Below is a small trained network, with its code and all its weights. Each question gives an input and a class and asks what happens when units are switched off, that is, made to give their printed mean instead of their output.

import numpy as np


def w(rows, s, z=0):
    codes = np.array(rows[::2]) - 128.0
    scale = np.full(codes.shape[1], s)
    scale[-1] = z or s
    return codes * scale


def f(y):
    return np.maximum(y, 0)


def log_softmax(a):
    a = a - a.max(-1, keepdims=True)
    return a - np.log(np.exp(a).sum(-1, keepdims=True))


def net(x, mask):
    res = np.array(x, float).reshape(1, 8) / 4 @ E
    y = f(res @ A[0][:, :-1].T + A[0][:, -1])
    res = res + np.where(mask, y, B[0][:, -1]) @ B[0][:, :-1]
    return log_softmax(res[-1] @ U[:, :-1].T + U[:, -1])


A, B = {}, {}
E = w([
[41,2,120],'x0',
[128,127,129],'x1',
[99,135,255],'x2',
[128,128,128],'x3',
[129,130,127],'x4',
[252,28,152],'x5',
[128,128,128],'x6',
[127,127,128],'x7',
],0.0093)
A[0] = w([
[188,136,210,127],'N1',
[170,124,196,123],'N2',
[57,159,88,173],'N3',
[182,142,192,127],'N4',
[81,130,230,137],'N5',
[60,213,152,207],'N6',
[201,159,194,129],'N7',
[240,162,188,126],'N8',
[79,201,147,53],'N9',
[74,108,42,146],'N10',
[190,63,116,136],'N11',
[189,254,78,76],'N12',
[189,143,205,126],'N13',
[191,153,190,130],'N14',
[51,142,87,150],'N15',
[74,88,219,101],'N16',
[185,224,109,166],'N17',
[41,49,87,170],'N18',
[112,65,174,203],'N19',
[65,222,156,46],'N20',
[66,102,48,137],'N21',
[199,41,122,94],'N22',
[71,208,156,218],'N23',
[186,144,203,126],'N24',
[192,141,169,143],'N25',
[189,151,178,126],'N26',
[93,44,174,190],'N27',
[61,125,242,174],'N28',
[71,9,164,10],'N29',
[184,223,101,130],'N30',
[44,118,42,143],'N31',
[189,57,110,158],'N32',
[184,146,184,129],'N33',
[190,63,116,132],'N34',
[62,128,242,48],'N35',
[207,43,112,138],'N36',
[205,23,97,2],'N37',
[63,123,201,200],'N38',
[71,25,148,56],'N39',
[162,210,93,215],'N40',
[57,133,82,146],'N41',
[163,223,81,36],'N42',
],0.0077,0.0074)
B[0] = w([
[112,102,164,191],'N1',
[117,96,194,175],'N2',
[76,70,144,222],'N3',
[99,96,182,180],'N4',
[181,209,81,201],'N5',
[109,134,71,255],'N6',
[107,94,167,193],'N7',
[109,100,158,212],'N8',
[208,160,197,163],'N9',
[100,95,160,214],'N10',
[161,176,115,200],'N11',
[109,148,52,220],'N12',
[98,97,189,189],'N13',
[93,89,175,187],'N14',
[92,94,154,207],'N15',
[156,193,65,187],'N16',
[168,203,90,235],'N17',
[83,98,131,245],'N18',
[92,108,98,226],'N19',
[238,207,194,177],'N20',
[100,82,151,210],'N21',
[151,183,69,198],'N22',
[79,116,46,254],'N23',
[99,93,187,187],'N24',
[99,109,153,185],'N25',
[117,95,162,179],'N26',
[98,120,67,236],'N27',
[199,199,112,233],'N28',
[195,194,159,182],'N29',
[136,171,80,217],'N30',
[105,90,162,226],'N31',
[173,173,136,214],'N32',
[105,94,171,179],'N33',
[167,183,104,198],'N34',
[111,158,27,177],'N35',
[181,179,102,221],'N36',
[35,128,2,178],'N37',
[170,150,160,228],'N38',
[189,207,116,188],'N39',
[212,160,173,250],'N40',
[88,93,159,202],'N41',
[21,100,45,176],'N42',
],0.0085,0.0076)
U = w([
[94,129,44,172],'0',
[209,174,147,41],'1',
[80,8,205,255],'2',
],0.013,0.00055)

Each question gives the input, the list of numbers given to net, and the class t.
The units are the neurons (one row each of A and B). Each row of codes is followed by its name. A weight is (code - 128) times the scale printed after its matrix; where a second scale follows, it is the last column's (A, B and U).
mask holds one flag per neuron, in row order. A switched-off neuron (its flag False) gives its mean, the last column of its row in B, instead of its output. The means were averaged over made-up inputs and are rounded, as every weight is.
A unit's drop is (log p(t) with every unit on - log p(t) with that unit switched off) / (log p(t) with every unit on - log p(t) with every unit switched off).
The circuit of an input: a set's keep is (log p(t) with only the set's units on - log p(t) with every unit switched off) / (log p(t) with every unit on - log p(t) with every unit switched off). Starting from the 12 units with the biggest drops (on a tie, the unit counted first), units are removed one at a time, each time the one whose removal leaves the highest keep (on an exact tie, the one counted first), for as long as the keep stays at least 0.8.
circuit, biggest first: the units of the circuit, biggest drop first
k most important neurons: the k neurons with the biggest drops, biggest first
drop of u: that unit's drop, to one decimal
input [-8,-4,0,-4,-7,-1,-5,-5], class 0: circuit, biggest first	[N42]
input [-8,6,0,-1,0,-4,8,8], class 0: 4 most important neurons	[N42, N23, N12, N6]
input [8,-1,3,-4,4,1,1,7], class 1: circuit, biggest first	[N29, N39]
input [0,-6,-4,-3,-5,3,-4,-1], class 1: circuit, biggest first	[N23, N42]
input [4,2,8,-6,-5,0,5,5], class 0: 4 most important neurons	[N35, N27, N40, N19]
input [0,-6,7,-6,0,-7,-6,-7], class 1: 2 most important neurons	[N20, N9]
input [8,1,1,-4,2,8,4,-2], class 1: 2 most important neurons	[N29, N39]
input [8,1,1,4,0,5,-8,-6], class 1: 2 most important neurons	[N29, N39]
input [8,4,-1,3,-8,7,0,3], class 0: 2 most important neurons	[N37, N27]
input [4,-5,7,2,-2,-1,-5,0], class 0: 3 most important neurons	[N35, N40, N27]
input [-1,2,-8,-5,-7,3,3,-6], class 1: drop of N32	0.2
input [-7,2,-1,3,3,-2,3,4], class 0: drop of N29	0.2
input [1,0,-8,-3,-3,-7,8,0], class 2: drop of N31	0.1
input [3,5,3,-8,-5,4,4,-2], class 1: most important neuron	[N23]
input [8,-7,8,-2,8,-1,-4,6], class 0: drop of N35	0.4
